Here is a tiny trained network, its code and every weight. The questions are about switching its units off for an input and a class, where a switched-off unit gives its printed mean instead of its output.

import numpy as np


def w(rows, s, z=0):
    codes = np.array(rows[::2]) - 128.0
    scale = np.full(codes.shape[1], s)
    scale[-1] = z or s
    return codes * scale


def f(y):
    return y / 2 * (1 + np.tanh(0.7978845608 * (y + 0.044715 * y**3)))


def log_softmax(a):
    a = a - a.max(-1, keepdims=True)
    return a - np.log(np.exp(a).sum(-1, keepdims=True))


def net(x, mask):
    res = np.array(x, float).reshape(1, 7) / 4 @ E
    y = f(res @ A[0][:, :-1].T + A[0][:, -1])
    res = res + np.where(mask, y, B[0][:, -1]) @ B[0][:, :-1]
    return log_softmax(res[-1] @ U[:, :-1].T + U[:, -1])


A, B = {}, {}
E = w([
[95,91,45,80,119,224,85],'x0',
[109,128,77,59,133,65,54],'x1',
[155,11,25,124,125,202,169],'x2',
[66,91,217,150,147,130,134],'x3',
[253,43,170,28,177,104,109],'x4',
[200,78,119,56,226,216,186],'x5',
[60,179,86,65,231,104,134],'x6',
],0.0066)
A[0] = w([
[84,161,147,55,129,127,12,188],'N0',
[197,151,128,133,154,97,128,252],'N1',
[140,120,124,178,144,82,100,15],'N2',
[174,94,157,129,125,177,130,210],'N3',
[112,115,125,199,141,94,106,19],'N4',
[70,103,72,118,77,200,172,224],'N5',
[69,161,169,115,169,77,136,241],'N6',
[126,145,114,198,42,188,113,245],'N7',
[137,199,122,141,94,116,104,222],'N8',
],0.011,0.0041)
B[0] = w([
[135,163,145,90,106,252,49,225],'N0',
[178,136,90,115,92,220,39,198],'N1',
[144,108,161,38,103,104,140,138],'N2',
[91,209,118,98,169,120,90,199],'N3',
[99,77,166,36,133,81,133,149],'N4',
[72,95,253,101,253,133,115,238],'N5',
[58,150,111,172,63,227,61,243],'N6',
[90,153,237,138,198,115,46,254],'N7',
[93,171,157,179,80,95,106,223],'N8',
],0.0075,0.0087)
U = w([
[123,80,97,68,235,212,165,153],'0',
[219,108,37,1,156,165,61,173],'1',
[86,74,145,149,58,141,129,125],'2',
[182,179,123,121,73,181,170,3],'3',
[33,240,168,201,135,237,53,246],'4',
[139,93,78,150,58,53,150,3],'5',
[99,67,224,169,116,45,93,85],'6',
[192,149,132,152,157,140,100,82],'7',
],0.0072,0.0041)

Each question gives the input, the list of numbers given to net, and the class t.
The units are the neurons (one row each of A and B). Each row of codes is followed by its name. A weight is (code - 128) times the scale printed after its matrix; where a second scale follows, it is the last column's (A, B and U).
mask holds one flag per neuron, in row order. A switched-off neuron (its flag False) gives its mean, the last column of its row in B, instead of its output. The means were averaged over made-up inputs and are rounded, as every weight is.
A unit's drop is (log p(t) with every unit on - log p(t) with that unit switched off) / (log p(t) with every unit on - log p(t) with every unit switched off).
The circuit of an input: a set's keep is (log p(t) with only the set's units on - log p(t) with every unit switched off) / (log p(t) with every unit on - log p(t) with every unit switched off). Starting from all 9 units, units are removed one at a time, each time the one whose removal leaves the highest keep (on an exact tie, the one counted first), for as long as the keep stays at least 0.8.
units of the circuit, in order: the units of the circuit, biggest drop first
k most important neurons: the k neurons with the biggest drops, biggest first
drop of u: that unit's drop, to one decimal
input [8,-6,6,3,-7,7,3], class 0: 3 most important neurons	[N6; N5; N8]
input [-1,2,1,1,0,4,-3], class 0: units of the circuit, in order	[N6; N8]
input [-1,-3,0,5,-1,-8,-5], class 6: units of the circuit, in order	[N0; N4; N1]
input [-4,-7,0,-4,-6,-8,-8], class 6: units of the circuit, in order	[N4; N6; N0]
input [4,3,-1,6,6,2,3], class 1: units of the circuit, in order	[N7; N5]
input [0,-1,8,-5,-3,6,-1], class 0: units of the circuit, in order	[N5; N6]
input [-8,2,-6,-4,5,1,-5], class 3: units of the circuit, in order	[N7; N5]
input [-5,-7,6,5,-1,-4,-8], class 6: units of the circuit, in order	[N6; N0]
input [-8,-3,-4,-5,8,-2,-3], class 1: units of the circuit, in order	[N1; N7]
input [-2,8,6,-6,-5,4,-1], class 0: units of the circuit, in order	[N5; N6; N8]
input [5,-6,-6,5,6,5,1], class 0: units of the circuit, in order	[N8]
input [5,-4,-6,-8,6,-1,4], class 1: units of the circuit, in order	[N7; N6]
input [8,1,0,6,2,2,1], class 1: 4 most important neurons	[N7; N6; N8; N0]
input [-1,5,2,3,4,6,-7], class 1: most important neuron	[N5]
input [-2,-3,4,4,0,-3,-6], class 6: 2 most important neurons	[N6; N0]
input [7,-1,6,-5,5,2,-3], class 0: 2 most important neurons	[N5; N0]
input [-1,4,1,-5,4,-4,-7], class 7: 2 most important neurons	[N6; N0]
input [4,-3,4,-1,1,0,1], class 0: 2 most important neurons	[N6; N8]
input [-6,5,2,-3,4,-7,-2], class 2: 2 most important neurons	[N7; N3]
input [-8,-3,2,-1,5,8,-3], class 1: 2 most important neurons	[N1; N5]
input [3,4,-4,-7,1,3,-5], class 1: most important neuron	[N6]
input [-3,5,5,8,-4,8,1], class 0: drop of N7	0.1
input [-5,3,7,0,0,-7,-3], class 6: drop of N0	0.1
input [-5,6,-2,8,7,4,-7], class 1: drop of N1	0.2
input [-4,7,-1,-2,2,3,1], class 1: drop of N4	0.0
